Here is a tiny trained network, its code and every weight. The questions are about switching its units off for an input and a class, where a switched-off unit gives its printed mean instead of its output.

import numpy as np


def w(rows, s, z=0):
    codes = np.array(rows[::2]) - 128.0
    scale = np.full(codes.shape[1], s)
    scale[-1] = z or s
    return codes * scale


def f(y):
    return y / 2 * (1 + np.tanh(0.7978845608 * (y + 0.044715 * y**3)))


def log_softmax(a):
    a = a - a.max(-1, keepdims=True)
    return a - np.log(np.exp(a).sum(-1, keepdims=True))


def net(x, mask):
    res = np.array(x, float).reshape(1, 3) / 4 @ E
    y = f(res @ A[0][:, :-1].T + A[0][:, -1])
    res = res + np.where(mask, y, B[0][:, -1]) @ B[0][:, :-1]
    return log_softmax(res[-1] @ U[:, :-1].T + U[:, -1])


A, B = {}, {}
E = w([
[138,251,120],'x0',
[5,169,214],'x1',
[141,157,219],'x2',
],0.013)
A[0] = w([
[99,7,41,112],'N1',
[153,192,136,253],'N2',
[123,105,102,152],'N3',
[151,99,112,130],'N4',
[122,84,221,178],'N5',
[112,42,159,255],'N6',
[161,155,127,196],'N7',
[159,182,110,164],'N8',
[79,143,83,171],'N9',
[191,133,66,166],'N10',
[128,230,161,182],'N11',
[97,75,132,236],'N12',
[169,112,42,157],'N13',
[79,76,79,193],'N14',
[183,156,132,225],'N15',
[125,58,186,121],'N16',
[90,83,196,206],'N17',
],0.017,0.0043)
B[0] = w([
[123,110,124,254],'N1',
[101,192,84,201],'N2',
[138,56,100,155],'N3',
[144,102,100,168],'N4',
[152,150,186,217],'N5',
[172,83,185,224],'N6',
[146,171,117,163],'N7',
[101,165,113,179],'N8',
[83,118,154,158],'N9',
[166,132,66,222],'N10',
[3,165,109,239],'N11',
[146,87,189,189],'N12',
[118,125,76,228],'N13',
[114,55,139,189],'N14',
[128,158,68,182],'N15',
[183,154,186,196],'N16',
[126,121,181,220],'N17',
],0.013,0.017)
U = w([
[79,163,191,23],'0',
[36,41,139,255],'1',
[134,2,93,49],'2',
[39,241,110,111],'3',
[186,92,202,158],'4',
[195,158,39,132],'5',
],0.014,0.0041)

Each question gives the input, the list of numbers given to net, and the class t.
The units are the neurons (one row each of A and B). Each row of codes is followed by its name. A weight is (code - 128) times the scale printed after its matrix; where a second scale follows, it is the last column's (A, B and U).
mask holds one flag per neuron, in row order. A switched-off neuron (its flag False) gives its mean, the last column of its row in B, instead of its output. The means were averaged over made-up inputs and are rounded, as every weight is.
A unit's drop is (log p(t) with every unit on - log p(t) with that unit switched off) / (log p(t) with every unit on - log p(t) with every unit switched off).
The circuit of an input: a set's keep is (log p(t) with only the set's units on - log p(t) with every unit switched off) / (log p(t) with every unit on - log p(t) with every unit switched off). Starting from the 12 units with the biggest drops (on a tie, the unit counted first), units are removed one at a time, each time the one whose removal leaves the highest keep (on an exact tie, the one counted first), for as long as the keep stays at least 0.8.
circuit, biggest first: the units of the circuit, biggest drop first
top k neurons: the k neurons with the biggest drops, biggest first
drop when u is switched off: that unit's drop, to one decimal
input [-2,0,8], class 4: circuit, biggest first	N11; N16
input [-2,-2,1], class 2: circuit, biggest first	N5; N11
input [3,-1,-6], class 5: circuit, biggest first	N11
input [-4,7,-6], class 4: circuit, biggest first	N11; N6
input [0,4,1], class 0: circuit, biggest first	N13; N10
input [0,-1,-2], class 2: top 2 neurons	N11; N2
input [8,-8,3], class 3: top 3 neurons	N11; N8; N2
input [-2,8,0], class 0: top 2 neurons	N10; N3
input [-4,-8,5], class 5: top 3 neurons	N10; N14; N15
input [7,-8,6], class 3: drop when N11 is switched off	0.3
input [1,0,-3], class 2: drop when N16 is switched off	0.2
input [-3,2,-7], class 2: drop when N11 is switched off	0.7
